array([134, 171,  93, 135,  46]) ⇒ 93
array([109,  93, 173,  92,  66]) ⇒ 173
array([143, 156,  58, 108, 177]) ⇒ 58
array([158,  21, 130,  99, 164]) ⇒ 130
array([ 30,  63,  77, 105,  91]) ⇒ 77
array([ 69,  34,  97, 115,  93]) ⇒ 97
array([123, 166, 128, 144, 165]) ⇒ 128
array([112, 100,  34,  25,  30]) ⇒ 34
---
19  51  122  96
159  80  123  91
124  96  128  127
-> 128

36  148  94  142
108  34  99  151
-> 99

92  150  37  99 -> 37

55  66  25  126 -> 25

136  44  39  107 -> 39

96  147  172  121 -> 172

16  123  35  43 -> 35
---
104  55  72  161  109  132 out 161, 132

125  52  167  108  99  115  81 out 167, 125

148  36  138  45  39 out 148, 138

88  156  86  16  135  33  34 out 156, 135

17  147  151  73  140 out 151, 147

53  28  82  145
40  39  113  136
116  134  119  72
out 145, 136
---
75  184  136  113  91  99  62
107  143  125  125  104  107  78
--> 143

117  89  169  137  105  117
121  148  96  113  49  124
120  99  153  120  83  120
--> 148

179  127  116  178  138
42  52  59  164  25
--> 52

73  132  134  111  132
107  160  120  103  85
--> 160

60  115  89  164  114  112
96  141  104  84  92  68
107  82  152  92  114  56
--> 141

123  55  71  138  105  147  123
120  170  148  114  127  84  57
39  177  121  44  121  79  50
--> 170

82  107  108  52
70  120  122  29
--> 120
---
180  72  134  86  120  130
178  78  136  80  110  124
179  72  133  82  118  128
| 130

147  63  144  146  145  78  103
124  98  88  114  124  153  72
177  117  81  72  154  148  126
| 103

150  85  118  131  51  70  41
88  44  115  129  117  166  98
88  77  51  24  146  109  137
| 41

115  112  94  112  132  64
161  184  70  111  94  60
135  139  94  106  121  64
| 64

137  89  85  121  117  55  89
94  103  113  92  83  138  152
75  136  107  123  120  166  104
| 89

109  71  44  92
42  124  143  93
71  161  153  91
| 92
---
[[ 93 152 102  40 129  83 168]
 [ 75  76 100 170 111 154  30]]: 111

[[111 105 158  60  92  58]
 [152 143  59 137  50 171]]: 137

[[130 175 105  98]
 [104  98 102  99]]: 98

[[108 143  94 177]
 [ 97  41  34  22]]: 41

[[ 35  94  79 134 117  77]
 [ 38  73 104 137 129  78]]: 137

[[ 58 175 158 128 167 162 132]
 [ 77  98 141  74 122  98 102]]: 122

[[129 151 169  61]
 [139 127 168  39]]: 127

[[131 164  38  43 126 166  57]
 [106  97 128  70 160  62 128]]: 160

[[177 158  27 124]
 [ 24  41 170  81]]: 41

[[114 113 104 102  48]
 [126 130 132 141 184]]: 132
---
166  113  106  135 → 166, 135

108  156  151  147  153  159  179 → 179, 159

103  25  110  21 → 110, 103

115  114  126  120  76  81  151
124  123  106  121  87  79  149
121  137  59  59  137  101  166
→ 166, 151

87  144  166  149 → 166, 149

147  145  171  123  159  154
45  56  40  44  72  62
→ 171, 159

125  160  138  84
141  142  123  162
76  87  50  89
→ 162, 160

122  149  128  161  131  139  104
122  151  127  164  132  141  101
117  141  121  153  125  134  99
→ 164, 161

65  183  42  100 → 183, 100
---
40  161  144  41  67
46  171  155  43  49
129  82  144  49  186
result: 67

145  53  143  147  154  67  63
59  139  56  54  49  132  145
39  165  39  37  37  153  154
result: 63

117  61  127  75  107  101
85  99  75  105  146  70
170  72  17  94  167  59
result: 101

102  156  167  103
108  127  166  128
104  172  143  110
result: 103

66  78  92  100  98
80  81  99  103  96
34  96  62  74  119
result: 98

158  121  117  107  113  109
168  77  104  104  86  106
60  82  115  152  109  102
result: 109

92  76  95  119  137  33
46  32  160  100  58  133
130  136  122  74  61  184
result: 33

126  64  121  99  114  146  119
79  114  91  94  93  89  51
85  107  105  89  104  83  38
result: 119
---
46  66  183  135  50  22  28 -> 135, 183

121  62  100  72  163  90  71
95  81  146  49  138  77  141
96  121  147  41  81  97  150
-> 49, 163

118  169  130  115  18 -> 130, 169

54  126  68  60  110  168  30
131  58  136  68  142  56  125
67  50  156  116  113  93  94
-> 68, 168

86  150  67  88  106  92  161 -> 88, 161

72  111  97  28  82  105  102 -> 28, 111

69  43  139  83  24 -> 139, 139

96  55  85  123  176 -> 85, 176

76  65  90  88  155
137  59  118  130  162
129  157  82  67  39
-> 118, 162

60  22  139  180  132 -> 139, 180
---
101  70  107  108  115  114  93
139  146  141  63  25  128  128
145  62  120  122  105  103  74
: 74

85  142  74  111  93  131
95  70  164  113  79  84
83  97  108  138  80  88
: 88

45  102  149  103  99
86  80  172  74  89
83  111  71  92  60
: 60

103  141  113  60  89  147
24  127  127  78  98  124
125  77  102  137  154  91
: 91

145  28  121  79  115  129
179  16  85  87  140  95
86  123  182  108  54  178
: 178

112  127  90  88  68  110  99
56  120  82  38  130  141  61
107  122  86  109  75  90  124
: 124
---
[[148  24 113  99  30  99]
 [ 81 123 147  93 140  57]
 [ 52  94 143 141  68  47]
 [113 139  58  58 132 152]
 [136 118  32  37 117 170]
 [ 68 110 134 141 118  71]
 [ 64 125 164 117 104  20]
 [ 51 106 114 156  93  95]
 [156  49  78  82  51 119]
 [ 61 105 132 153 111  87]] → 61

[[ 87 106  75 117  96  78  81 100 101 119]
 [ 56  54  77  80  97  78  82 147 135  81]
 [119  88  78  80 147  55 138  82  88 126]
 [ 63  61 143  48  47 141  55 161 146  33]
 [ 87 106  77 118  93  79  79 101 101 117]
 [ 79 105  81 115  88  81  86 101  92 114]
 [ 54  60  61  95  99  66  81 143 132  98]
 [ 54  59  60  94  98  66  82 143 132  98]
 [ 76 106  86 113  86  84  93 100  82 112]
 [ 73 123  85 119  86  74 107  77  57 125]
 [ 57  57  64  89 105  67  87 143 131  95]
 [ 89 106  76 117  97  78  80  99 102 118]] → 89

[[ 70  60 116  69  88  64 118 103 118  95  82 131  61 121]
 [ 95  71  72  78  99 121 133 169  46 161 115 164 117 118]
 [120  88 123 140  92  76  81  85 173 111 130 146  84 134]
 [ 73  37 103  80  95 125 139 155  69  82 145 168  84  99]
 [ 82  46  75  95  63  97  77 111  29 126 120 141 145 129]
 [ 90 103  87  41  84  90 101  89  74 133  82 155 117 143]
 [ 63  86 125 105 156 145 140  73  65  81 139  90 131 144]
 [ 84  97 148 109  77 116  99 117  79  22  89 120  41 102]] → 84

[[ 91  90  49  41  75  46  84]
 [100  71 109  42 125 102  33]
 [111 185  61  72 142 108  86]
 [ 46  57  46  97 109  80 149]
 [ 80  19 137 106 104 115  88]
 [ 58 100  75  95 183 141 108]] → 58

[[118  99  65  99 126 111 111 117 119 102 126  83 128 135]
 [118 140  97  58 152 164 120  98  87  89 127  58  97  84]
 [117 113  93  72 135 146 121  96 108  84 121  81 100 108]
 [113 121  90  68 132 145 115  98  97  95 126  82 100  99]
 [ 90  89 120 119  70  79  95  99 106 114  92 143  94 102]
 [ 99 106 100 115  99  85  92 110  92 111  95  92 109  94]] → 99

[[ 52 100  77  78 100  82 120  65]
 [128 100  76 100 101  73  85  98]
 [100 100 114  46  90  92 100  84]
 [ 89 100  67  56  88 122 108  99]
 [100 100  63 108 104  75  98  89]
 [120 100 108 111 101 103  91 113]
 [129 100 103 116 101 105  88 119]
 [ 67 100  38  26  86  85 114  64]
 [118 100 107 124 104 102  92 114]
 [114 100  95 110 102  95  93 106]
 [ 87 100 117  84 104  47 101  61]
 [112 100  95 107 101  99  95 107]] → 112
---
64  80  27  153  125  45
173  47  165  152  31  163
121  45  65  180  50  94
=> 50

98  100  99  100
17  47  114  89
100  101  100  101
=> 100

113  131  126  138
107  73  66  37
128  138  119  138
=> 119

113  125  79  97  108  96
127  184  82  55  146  131
93  122  38  119  105  108
=> 105

70  57  78  120  167  40
89  90  84  121  123  75
119  96  111  99  95  98
=> 95

97  82  107  111
62  37  76  91
87  160  107  45
=> 107
---
[[ 67 135  84  92 122 114]
 [ 89  39  61  85  89 183]
 [152  30  70  80  96  57]]	152

[150 165  32 164  94]	164

[[ 26 145  37 138 145]
 [ 52 183  85 176 185]]	183

[[119  17 171  17  41]
 [ 19  71  49  29 163]]	163

[[ 86 106 124 101]
 [183  60 124 134]
 [ 33 156 119 101]]	156

[[148  45  63  89 122 125 123]
 [ 79 171 145 119  83  67 116]
 [140  67  76  92 113 108 130]]	148

[[103 161 145  93]
 [ 87  20  81  93]
 [101  19  88 149]]	149
